Here is a tiny trained network, its code and every weight. The questions are about switching its units off for an input and a target symbol, where a switched-off unit gives its printed mean instead of its output.

import numpy as np


def w(rows, s, z=0):
    codes = np.array(rows[::2]) - 128.0
    scale = np.full(codes.shape[1], s)
    scale[-1] = z or s
    return codes * scale


def f(y):
    return y / 2 * (1 + np.tanh(0.7978845608 * (y + 0.044715 * y**3)))


def softmax(a):
    e = np.exp(a - a.max(-1, keepdims=True))
    return e / e.sum(-1, keepdims=True)


def log_softmax(a):
    a = a - a.max(-1, keepdims=True)
    return a - np.log(np.exp(a).sum(-1, keepdims=True))


def net(x, mask):
    ids = ['ΔΘΞΣΩγεμτφψ'.index(c) for c in x.split()]
    T = len(ids)
    res = E[ids] + P[:T]
    q, k, v = (res @ M[0].T for M in (Q, K, V))
    z = softmax(np.where(np.tri(T) > 0, q @ k.T / 2**0.5, -1e9)) @ v
    res = res + np.where(mask[0], z, O[0][:, -1]) @ O[0][:, :-1]
    y = f(res @ A[0][:, :-1].T + A[0][:, -1])
    res = res + np.where(mask[1:25], y, B[0][:, -1]) @ B[0][:, :-1]
    return log_softmax(res[-1] @ U[:, :-1].T + U[:, -1])


Q, K, V, O, A, B = {}, {}, {}, {}, {}, {}
E = w([
[142,87,45,158],'Δ',
[98,60,107,209],'Θ',
[169,64,128,16],'Ξ',
[168,141,170,166],'Σ',
[134,153,109,146],'Ω',
[115,112,116,100],'γ',
[136,141,111,97],'ε',
[153,123,31,117],'μ',
[83,60,154,136],'τ',
[222,166,2,102],'φ',
[154,182,75,180],'ψ',
],0.022)
P = w([
[250,19,135,171],'0',
[43,158,110,123],'1',
[226,174,107,187],'2',
[56,149,132,114],'3',
[230,156,103,194],'4',
[52,148,132,117],'5',
[243,148,99,201],'6',
[70,131,167,90],'7',
],0.011)
Q[0] = w([
[12,162,96,22],'H1',
[203,1,68,164],'H1',
],0.0089)
K[0] = w([
[71,200,143,90],'H1',
[191,10,141,105],'H1',
],0.011)
V[0] = w([
[182,227,1,119],'H1',
[90,163,142,134],'H1',
],0.0098)
O[0] = w([
[73,224,41,213,162],'H1',
[131,254,226,75,1],'H1',
],0.009,0.0054)
A[0] = w([
[60,137,203,191,107],'N1',
[125,175,75,118,139],'N2',
[24,74,98,71,221],'N3',
[86,94,202,192,137],'N4',
[89,167,68,13,34],'N5',
[131,164,116,157,253],'N6',
[166,25,89,172,88],'N7',
[139,85,169,95,174],'N8',
[97,189,89,113,181],'N9',
[9,69,176,145,97],'N10',
[163,68,126,68,87],'N11',
[20,80,171,139,34],'N12',
[113,177,108,127,126],'N13',
[187,145,95,139,126],'N14',
[73,68,165,98,178],'N15',
[17,151,137,77,124],'N16',
[166,98,182,19,132],'N17',
[127,89,196,129,51],'N18',
[70,117,125,150,125],'N19',
[42,112,155,92,83],'N20',
[90,63,187,93,119],'N21',
[174,71,148,196,232],'N22',
[202,135,132,149,98],'N23',
[149,166,71,113,112],'N24',
],0.012,0.0059)
B[0] = w([
[254,177,154,201,147],'N1',
[95,78,150,121,194],'N2',
[67,67,103,25,184],'N3',
[134,183,89,182,162],'N4',
[169,122,41,162,144],'N5',
[168,120,134,60,192],'N6',
[136,132,202,122,255],'N7',
[161,175,143,106,184],'N8',
[155,118,167,96,191],'N9',
[109,164,132,207,169],'N10',
[142,118,160,195,196],'N11',
[89,86,139,214,154],'N12',
[127,76,166,137,164],'N13',
[99,141,88,178,182],'N14',
[120,167,130,128,183],'N15',
[8,218,125,89,150],'N16',
[133,152,83,159,193],'N17',
[129,78,108,159,162],'N18',
[157,59,180,122,152],'N19',
[146,175,130,168,143],'N20',
[166,155,101,106,188],'N21',
[88,173,74,58,226],'N22',
[49,126,184,49,157],'N23',
[97,133,191,178,187],'N24',
],0.008,0.019)
U = w([
[94,70,42,103,69],'Δ',
[120,102,203,130,159],'Θ',
[101,23,167,81,20],'Ξ',
[102,126,180,85,253],'Σ',
[143,159,17,95,145],'Ω',
[96,137,106,65,144],'γ',
[87,137,80,84,161],'ε',
[164,92,3,168,166],'μ',
[227,163,142,139,142],'τ',
[125,52,124,197,32],'φ',
[95,173,64,152,69],'ψ',
],0.013,0.0037)

Each question gives the input, a string of symbols that net reads in full, and the target symbol t.
The units are the heads (2 rows each of Q, K, V and O) and the neurons (one row each of A and B). Each row of codes is followed by its name. A weight is (code - 128) times the scale printed after its matrix; where a second scale follows, it is the last column's (O, A, B and U).
mask holds one flag per unit, heads first, then neurons. A switched-off unit (its flag False) gives its mean, the last column of its rows in O or B, instead of its output. The means were averaged over made-up inputs and are rounded, as every weight is.
A unit's drop is (log p(t) with every unit on - log p(t) with that unit switched off) / (log p(t) with every unit on - log p(t) with every unit switched off).
The circuit of an input: a set's keep is (log p(t) with only the set's units on - log p(t) with every unit switched off) / (log p(t) with every unit on - log p(t) with every unit switched off). Starting from the 12 units with the biggest drops (on a tie, the unit counted first), units are removed one at a time, each time the one whose removal leaves the highest keep (on an exact tie, the one counted first), for as long as the keep stays at least 0.8.
circuit, biggest first: the units of the circuit, biggest drop first
top k neurons: the k neurons with the biggest drops, biggest first
drop when u is switched off: that unit's drop, to one decimal
input Σ ε Ω μ Σ Ξ, target Ω: circuit, biggest first : [N5, N7, H1]
input φ Σ ε μ ε Δ Σ, target φ: top neuron : [N24]
input τ τ φ Ω γ, target τ: circuit, biggest first : [H1, N17, N8, N2]
input Ξ φ Σ τ τ γ μ, target Ξ: circuit, biggest first : [N7, H1]
input τ μ μ Ω Δ Δ, target Ξ: top 2 neurons : [N3, N7]
input τ Δ ψ ε Ω φ γ, target τ: top 3 neurons : [N17, N11, N8]
input τ Δ Θ φ μ Σ, target τ: circuit, biggest first : [N1, H1, N3]
input φ φ φ μ φ, target φ: top 2 neurons : [N24, N2]
input φ Σ Δ τ τ ψ Ω, target φ: top 3 neurons : [N24, N2, N13]
input τ τ μ, target τ: circuit, biggest first : [H1, N3, N8]
input Ω φ Ω Σ Σ Ω τ Δ, target Ξ: circuit, biggest first : [N17, N4, N3]
input μ γ Σ φ Ξ Σ γ μ, target Δ: top 2 neurons : [N7, N5]
input τ μ Ξ, target τ: top 3 neurons : [N11, N17, N8]
input Σ μ τ φ τ ψ τ ψ, target Θ: top neuron : [N22]
input φ ε μ, target φ: drop when N24 is switched off : 0.4
input τ Ω Θ τ μ, target τ: drop when N7 is switched off : 0.2
input τ Σ Ω Ξ Δ ψ ψ Σ, target τ: drop when N1 is switched off : 0.3
